Below is a small trained network, with its code and all its weights. Each question gives an input and a target symbol and asks what happens when units are switched off, that is, made to give their printed mean instead of their output.

import numpy as np


def w(rows, s, z=0):
    codes = np.array(rows[::2]) - 128.0
    scale = np.full(codes.shape[1], s)
    scale[-1] = z or s
    return codes * scale


def f(y):
    return y / 2 * (1 + np.tanh(0.7978845608 * (y + 0.044715 * y**3)))


def softmax(a):
    e = np.exp(a - a.max(-1, keepdims=True))
    return e / e.sum(-1, keepdims=True)


def log_softmax(a):
    a = a - a.max(-1, keepdims=True)
    return a - np.log(np.exp(a).sum(-1, keepdims=True))


def net(x, mask):
    ids = ['αμξστφψω'.index(c) for c in x.split()]
    T = len(ids)
    res = E[ids] + P[:T]
    q, k, v = (res @ M[0].T for M in (Q, K, V))
    z = softmax(np.where(np.tri(T) > 0, q @ k.T / 2**0.5, -1e9)) @ v
    res = res + np.where(mask[0], z, O[0][:, -1]) @ O[0][:, :-1]
    y = f(res @ A[0][:, :-1].T + A[0][:, -1])
    res = res + np.where(mask[1:17], y, B[0][:, -1]) @ B[0][:, :-1]
    return log_softmax(res[-1] @ U[:, :-1].T + U[:, -1])


Q, K, V, O, A, B = {}, {}, {}, {}, {}, {}
E = w([
[168,142,68,114,222],'α',
[98,100,97,180,190],'μ',
[156,252,140,125,95],'ξ',
[172,48,96,139,102],'σ',
[184,138,131,92,125],'τ',
[75,147,82,39,128],'φ',
[105,96,130,176,66],'ψ',
[117,134,10,210,114],'ω',
],0.016)
P = w([
[133,149,108,194,28],'0',
[242,38,106,117,239],'1',
[86,115,132,187,42],'2',
[255,40,198,131,239],'3',
[54,110,168,170,78],'4',
[237,27,156,128,236],'5',
],0.0061)
Q[0] = w([
[189,120,49,113,8],'H0',
[22,140,101,14,61],'H0',
],0.012)
K[0] = w([
[178,125,254,172,131],'H0',
[216,182,115,229,103],'H0',
],0.013)
V[0] = w([
[77,182,107,107,211],'H0',
[234,143,211,255,201],'H0',
],0.008)
O[0] = w([
[96,228,83,82,163,5],'H0',
[240,200,254,209,155,230],'H0',
],0.0053,0.0011)
A[0] = w([
[132,117,92,73,199,40],'N0',
[113,94,171,125,146,188],'N1',
[126,142,112,135,87,116],'N2',
[148,110,154,157,31,176],'N3',
[34,124,141,118,139,140],'N4',
[107,120,152,135,139,103],'N5',
[113,153,44,130,113,135],'N6',
[159,104,142,86,162,72],'N7',
[126,166,131,106,144,51],'N8',
[205,128,166,8,130,178],'N9',
[71,162,163,125,29,132],'N10',
[132,41,157,177,120,170],'N11',
[183,83,159,79,221,159],'N12',
[107,218,167,90,171,100],'N13',
[201,104,151,171,161,109],'N14',
[171,197,109,98,112,254],'N15',
],0.014,0.0057)
B[0] = w([
[170,94,243,155,95,172],'N0',
[95,148,145,121,201,140],'N1',
[124,98,155,120,74,151],'N2',
[123,48,244,103,69,223],'N3',
[176,154,95,192,121,140],'N4',
[128,141,109,118,137,111],'N5',
[65,156,111,86,159,255],'N6',
[140,138,108,128,42,146],'N7',
[140,114,143,79,78,117],'N8',
[93,65,6,235,79,217],'N9',
[136,236,48,133,48,163],'N10',
[120,133,48,29,191,232],'N11',
[15,207,174,37,80,231],'N12',
[101,39,137,65,61,146],'N13',
[245,141,130,172,121,246],'N14',
[86,147,206,202,200,224],'N15',
],0.016,0.0074)
U = w([
[101,168,185,86,181,180],'α',
[177,125,78,133,188,225],'μ',
[144,153,182,107,65,28],'ξ',
[162,52,186,59,137,40],'σ',
[134,26,151,153,105,164],'τ',
[129,161,58,138,50,3],'φ',
[156,116,113,48,46,75],'ψ',
[2,54,116,77,131,164],'ω',
],0.0079,0.0039)

Each question gives the input, a string of symbols that net reads in full, and the target symbol t.
The units are the heads (2 rows each of Q, K, V and O) and the neurons (one row each of A and B). Each row of codes is followed by its name. A weight is (code - 128) times the scale printed after its matrix; where a second scale follows, it is the last column's (O, A, B and U).
mask holds one flag per unit, heads first, then neurons. A switched-off unit (its flag False) gives its mean, the last column of its rows in O or B, instead of its output. The means were averaged over made-up inputs and are rounded, as every weight is.
A unit's drop is (log p(t) with every unit on - log p(t) with that unit switched off) / (log p(t) with every unit on - log p(t) with every unit switched off).
The circuit of an input: a set's keep is (log p(t) with only the set's units on - log p(t) with every unit switched off) / (log p(t) with every unit on - log p(t) with every unit switched off). Starting from the 12 units with the biggest drops (on a tie, the unit counted first), units are removed one at a time, each time the one whose removal leaves the highest keep (on an exact tie, the one counted first), for as long as the keep stays at least 0.8.
circuit, biggest first: the units of the circuit, biggest drop first
most important unit: the unit with the biggest drop
k most important neurons: the k neurons with the biggest drops, biggest first
drop when u is switched off: that unit's drop, to one decimal
input ξ τ σ φ ω α, target ω: circuit, biggest first => N12
input φ ψ φ τ σ σ, target ω: circuit, biggest first => H0, N14
input τ φ ω ω μ, target μ: 3 most important neurons => N4, N12, N3
input φ μ μ ω ω τ, target ω: 3 most important neurons => N12, N14, N9
input σ α φ ω, target ω: 2 most important neurons => N6, N14
input ω ω α τ τ ξ, target τ: 2 most important neurons => N9, N13
input ω ω τ, target τ: 2 most important neurons => N12, N6
input φ ω α ψ τ, target τ: 2 most important neurons => N6, N9
input ω ψ ψ, target ψ: 4 most important neurons => N10, N3, N11, N15
input ξ τ α μ, target α: circuit, biggest first => N12, N9
input ω ω ω ω ω σ, target ψ: 4 most important neurons => N14, N12, N11, N15
input μ ω ω τ ω, target τ: 2 most important neurons => N12, N3
input ω ψ σ ω ξ, target ξ: 4 most important neurons => N10, N15, N11, N9
input α α σ, target σ: most important unit => N3
input ω ω φ φ ψ ω, target ω: 2 most important neurons => N14, N6
input ω φ ω ξ ω ξ, target ω: 2 most important neurons => N14, N13
input ω ω σ ω, target μ: drop when N12 is switched off => 0.2
input ω τ μ, target μ: drop when N3 is switched off => 0.1
input τ τ ω ω α ξ, target τ: drop when N13 is switched off => 0.2
